Below is a small trained network, with its code and all its weights. Each question gives an input and a class and asks what happens when units are switched off, that is, made to give their printed mean instead of their output.

import numpy as np


def w(rows, s, z=0):
    codes = np.array(rows[::2]) - 128.0
    scale = np.full(codes.shape[1], s)
    scale[-1] = z or s
    return codes * scale


def f(y):
    return y / 2 * (1 + np.tanh(0.7978845608 * (y + 0.044715 * y**3)))


def log_softmax(a):
    a = a - a.max(-1, keepdims=True)
    return a - np.log(np.exp(a).sum(-1, keepdims=True))


def net(x, mask):
    res = np.array(x, float).reshape(1, 5) / 4 @ E
    y = f(res @ A[0][:, :-1].T + A[0][:, -1])
    res = res + np.where(mask, y, B[0][:, -1]) @ B[0][:, :-1]
    return log_softmax(res[-1] @ U[:, :-1].T + U[:, -1])


A, B = {}, {}
E = w([
[247,104,170,96],'x0',
[179,120,12,176],'x1',
[108,2,150,168],'x2',
[153,166,196,241],'x3',
[128,127,127,128],'x4',
],0.0097)
A[0] = w([
[146,224,136,92,92],'n0',
[169,181,53,151,103],'n1',
[127,129,130,130,95],'n2',
[34,126,104,157,3],'n3',
[248,104,155,90,53],'n4',
[146,143,128,178,129],'n5',
[247,101,153,91,64],'n6',
[181,124,54,182,97],'n7',
[125,128,129,128,96],'n8',
[132,142,128,124,159],'n9',
[151,153,165,193,109],'n10',
[126,45,143,165,94],'n11',
[88,157,213,95,101],'n12',
[193,114,158,105,89],'n13',
[81,140,79,176,89],'n14',
[124,142,234,64,116],'n15',
[64,186,109,135,71],'n16',
[160,139,157,185,100],'n17',
[183,117,60,151,111],'n18',
[99,89,61,59,104],'n19',
[120,88,88,31,117],'n20',
[101,131,180,103,104],'n21',
[203,114,161,98,55],'n22',
[125,60,148,146,91],'n23',
[150,155,157,204,138],'n24',
[131,96,97,62,104],'n25',
[111,44,133,144,108],'n26',
[68,51,132,181,110],'n27',
[106,142,184,93,103],'n28',
[139,141,153,222,97],'n29',
[174,125,72,158,96],'n30',
[137,155,172,213,130],'n31',
[131,218,111,106,94],'n32',
],0.012,0.0044)
B[0] = w([
[234,106,93,155,220],'n0',
[144,59,104,143,205],'n1',
[129,131,123,126,121],'n2',
[73,210,84,228,185],'n3',
[76,205,95,192,231],'n4',
[113,113,165,94,165],'n5',
[71,211,81,197,232],'n6',
[103,15,118,101,210],'n7',
[129,132,124,133,121],'n8',
[141,113,134,134,142],'n9',
[130,162,200,47,200],'n10',
[181,140,118,137,196],'n11',
[104,4,86,134,234],'n12',
[86,166,98,179,182],'n13',
[67,139,130,142,180],'n14',
[107,27,82,123,254],'n15',
[133,194,79,201,185],'n16',
[117,165,163,90,180],'n17',
[67,2,110,99,203],'n18',
[117,175,188,65,226],'n19',
[143,178,222,40,236],'n20',
[96,55,93,131,181],'n21',
[88,170,102,175,188],'n22',
[199,140,85,140,176],'n23',
[130,141,202,76,213],'n24',
[119,187,207,31,195],'n25',
[229,132,94,155,198],'n26',
[195,159,91,166,220],'n27',
[122,60,120,129,189],'n28',
[121,162,184,69,209],'n29',
[91,44,110,124,183],'n30',
[125,147,196,49,228],'n31',
[220,128,102,154,205],'n32',
],0.0091,0.0082)
U = w([
[117,156,196,69,128],'0',
[91,39,124,132,95],'1',
[71,184,120,192,254],'2',
[255,132,122,154,42],'3',
],0.016,0.0032)

Each question gives the input, the list of numbers given to net, and the class t.
The units are the neurons (one row each of A and B). Each row of codes is followed by its name. A weight is (code - 128) times the scale printed after its matrix; where a second scale follows, it is the last column's (A, B and U).
mask holds one flag per neuron, in row order. A switched-off neuron (its flag False) gives its mean, the last column of its row in B, instead of its output. The means were averaged over made-up inputs and are rounded, as every weight is.
A unit's drop is (log p(t) with every unit on - log p(t) with that unit switched off) / (log p(t) with every unit on - log p(t) with every unit switched off).
The circuit of an input: a set's keep is (log p(t) with only the set's units on - log p(t) with every unit switched off) / (log p(t) with every unit on - log p(t) with every unit switched off). Starting from the 12 units with the biggest drops (on a tie, the unit counted first), units are removed one at a time, each time the one whose removal leaves the highest keep (on an exact tie, the one counted first), for as long as the keep stays at least 0.8.
circuit, biggest first: the units of the circuit, biggest drop first
k most important neurons: the k neurons with the biggest drops, biggest first
drop of u: that unit's drop, to one decimal
input [6,-1,8,-3,3], class 3: circuit, biggest first => (n26)
input [-8,-2,3,-7,-6], class 2: 3 most important neurons => (n3, n16, n31)
input [-6,-6,7,-7,0], class 0: 2 most important neurons => (n20, n19)
input [-7,-6,-8,-6,-1], class 3: circuit, biggest first => (n0, n32)
input [-2,7,8,-3,-6], class 3: 2 most important neurons => (n26, n27)
input [8,-6,8,5,-3], class 2: 2 most important neurons => (n6, n4)
input [-8,6,8,5,-5], class 2: 4 most important neurons => (n3, n14, n0, n32)
input [-7,4,0,-6,1], class 2: 3 most important neurons => (n3, n16, n31)
input [8,-7,6,1,7], class 2: 2 most important neurons => (n6, n4)
input [6,8,1,7,-5], class 1: 2 most important neurons => (n7, n18)
input [8,5,-6,-4,-3], class 2: 2 most important neurons => (n6, n4)
input [-7,0,3,-6,4], class 2: 2 most important neurons => (n3, n31)
input [3,6,3,-6,7], class 0: 3 most important neurons => (n20, n25, n19)
input [-8,-5,3,-2,-4], class 2: circuit, biggest first => (n3)
input [-5,-4,-7,-5,-8], class 3: 2 most important neurons => (n0, n32)
input [-3,3,-1,6,5], class 0: drop of n4 => 0.0
input [7,5,-5,7,7], class 0: drop of n24 => 0.2
input [4,8,4,0,3], class 1: drop of n18 => 0.0
